Here is a tiny trained network, its code and every weight. The questions are about switching its units off for an input and a class, where a switched-off unit gives its printed mean instead of its output.

import numpy as np


def w(rows, s, z=0):
    codes = np.array(rows[::2]) - 128.0
    scale = np.full(codes.shape[1], s)
    scale[-1] = z or s
    return codes * scale


def norm(h):
    return h / np.sqrt((h * h).mean(-1, keepdims=True) + 1e-5)


def f(y):
    return y / 2 * (1 + np.tanh(0.7978845608 * (y + 0.044715 * y**3)))


def log_softmax(a):
    a = a - a.max(-1, keepdims=True)
    return a - np.log(np.exp(a).sum(-1, keepdims=True))


def net(x, mask):
    res = np.array(x, float).reshape(1, 6) / 4 @ E
    u = 0
    for l in range(4):
        y = f(norm(res) @ A[l][:, :-1].T + A[l][:, -1])
        res = res + np.where(mask[u : u + 3], y, B[l][:, -1]) @ B[l][:, :-1]
        u += 3
    return log_softmax(norm(res)[-1] @ U[:, :-1].T + U[:, -1])


A, B = {}, {}
E = w([
[167,132,227,184,148,72,69,179,59,143],'x0',
[179,162,60,149,161,93,102,84,144,129],'x1',
[149,233,188,21,119,158,180,190,141,147],'x2',
[109,176,145,194,18,144,185,122,63,130],'x3',
[84,209,104,197,157,46,111,54,254,78],'x4',
[123,67,197,102,81,57,75,76,100,146],'x5',
],0.0091)
A[0] = w([
[114,140,171,176,92,98,115,91,119,57,57],'0.n1',
[192,143,151,199,158,75,1,91,180,107,3],'0.n2',
[140,143,167,153,47,126,110,136,128,106,183],'0.n3',
],0.0079,0.0013)
B[0] = w([
[30,119,100,181,161,82,120,83,86,250,191],'0.n1',
[113,179,151,161,123,140,50,155,109,30,254],'0.n2',
[103,130,151,176,127,69,202,148,107,136,195],'0.n3',
],0.011,0.0041)
A[1] = w([
[94,44,253,114,128,122,155,124,72,223,3],'1.n1',
[173,95,118,118,231,150,39,118,172,103,34],'1.n2',
[86,159,102,148,100,98,150,45,173,111,82],'1.n3',
],0.0065,0.0048)
B[1] = w([
[113,2,190,87,107,113,163,186,238,222,254],'1.n1',
[243,121,116,6,74,53,133,80,100,207,198],'1.n2',
[25,236,56,138,80,110,146,129,182,151,210],'1.n3',
],0.0083,0.0028)
A[2] = w([
[95,143,53,117,162,106,186,60,246,87,4],'2.n1',
[125,132,148,163,154,72,254,140,136,177,55],'2.n2',
[175,52,234,133,76,104,101,175,105,43,26],'2.n3',
],0.0071,0.0037)
B[2] = w([
[156,170,46,66,5,179,81,92,171,76,252],'2.n1',
[119,131,80,45,161,137,163,94,47,132,193],'2.n2',
[98,90,173,41,123,154,99,106,176,192,241],'2.n3',
],0.011,0.0029)
A[3] = w([
[137,215,184,63,188,214,254,196,109,99,1],'3.n1',
[94,76,78,103,247,131,121,56,109,146,140],'3.n2',
[169,87,193,154,110,154,145,141,40,122,100],'3.n3',
],0.0072,0.0053)
B[3] = w([
[162,199,174,137,42,137,205,243,11,19,253],'3.n1',
[186,85,72,160,158,81,161,111,85,66,162],'3.n2',
[111,166,133,142,148,227,137,110,255,168,224],'3.n3',
],0.012,0.0036)
U = w([
[112,192,50,108,75,167,110,69,186,65,212],'0',
[208,41,70,92,164,122,119,94,94,80,3],'1',
[61,143,142,173,89,59,207,73,81,187,67],'2',
[62,155,145,250,154,69,63,99,96,68,65],'3',
[102,47,232,88,128,170,133,158,129,190,253],'4',
[163,115,79,209,145,220,166,120,98,142,42],'5',
[207,180,190,94,206,68,36,134,128,89,127],'6',
[146,183,163,98,97,178,204,197,68,91,174],'7',
],0.02,0.0027)

Each question gives the input, the list of numbers given to net, and the class t.
The units are the neurons (one row each of A and B). Each row of codes is followed by its name. A weight is (code - 128) times the scale printed after its matrix; where a second scale follows, it is the last column's (A, B and U).
mask holds one flag per neuron, layer by layer. A switched-off neuron (its flag False) gives its mean, the last column of its row in B, instead of its output. The means were averaged over made-up inputs and are rounded, as every weight is.
A unit's drop is (log p(t) with every unit on - log p(t) with that unit switched off) / (log p(t) with every unit on - log p(t) with every unit switched off).
The circuit of an input: a set's keep is (log p(t) with only the set's units on - log p(t) with every unit switched off) / (log p(t) with every unit on - log p(t) with every unit switched off). Starting from all 12 units, units are removed one at a time, each time the one whose removal leaves the highest keep (on an exact tie, the one counted first), for as long as the keep stays at least 0.8.
circuit, biggest first: the units of the circuit, biggest drop first
most important unit: the unit with the biggest drop
k most important neurons: the k neurons with the biggest drops, biggest first
top k neurons in layer l: the k neurons of layer l with the biggest drops, biggest first
drop of u: that unit's drop, to one decimal
input [-2,-5,6,3,1,8], class 4: most important unit => 1.n1
input [5,1,-3,1,-5,-8], class 5: 2 most important neurons => [3.n3, 0.n3]
input [3,-6,4,5,3,6], class 2: 2 most important neurons => [0.n1, 0.n3]
input [-3,-7,6,2,-3,4], class 4: top 2 neurons in layer 1 => [1.n1, 1.n3]
input [8,7,8,8,8,-7], class 3: circuit, biggest first => [0.n1, 1.n2, 2.n1]
input [-3,-2,-6,-8,4,6], class 6: 3 most important neurons => [0.n2, 1.n2, 0.n3]
input [-8,-5,4,4,1,7], class 2: top 2 neurons in layer 0 => [0.n3, 0.n2]
input [7,-3,-8,-8,1,0], class 6: 2 most important neurons => [1.n2, 0.n2]
input [-1,-8,4,-5,5,3], class 0: circuit, biggest first => [2.n1, 1.n1]
input [-2,5,1,5,0,1], class 2: top 2 neurons in layer 0 => [0.n3, 0.n1]
input [5,7,-1,6,-2,-5], class 5: 2 most important neurons => [3.n1, 3.n3]
input [4,-5,-8,-7,-2,-8], class 1: 2 most important neurons => [3.n2, 1.n2]
input [-4,-4,-5,6,-2,-1], class 2: 3 most important neurons => [0.n2, 0.n3, 3.n1]
input [3,-6,-2,2,3,0], class 2: top neuron in layer 2 => [2.n2]
input [-1,-4,1,7,0,0], class 2: 4 most important neurons => [0.n1, 0.n2, 0.n3, 1.n1]
input [-4,-6,-2,-7,3,7], class 1: top 2 neurons in layer 3 => [3.n2, 3.n3]
input [-5,1,2,5,-1,3], class 2: top 2 neurons in layer 0 => [0.n3, 0.n2]
input [0,-1,3,4,4,0], class 2: drop of 0.n3 => 0.1
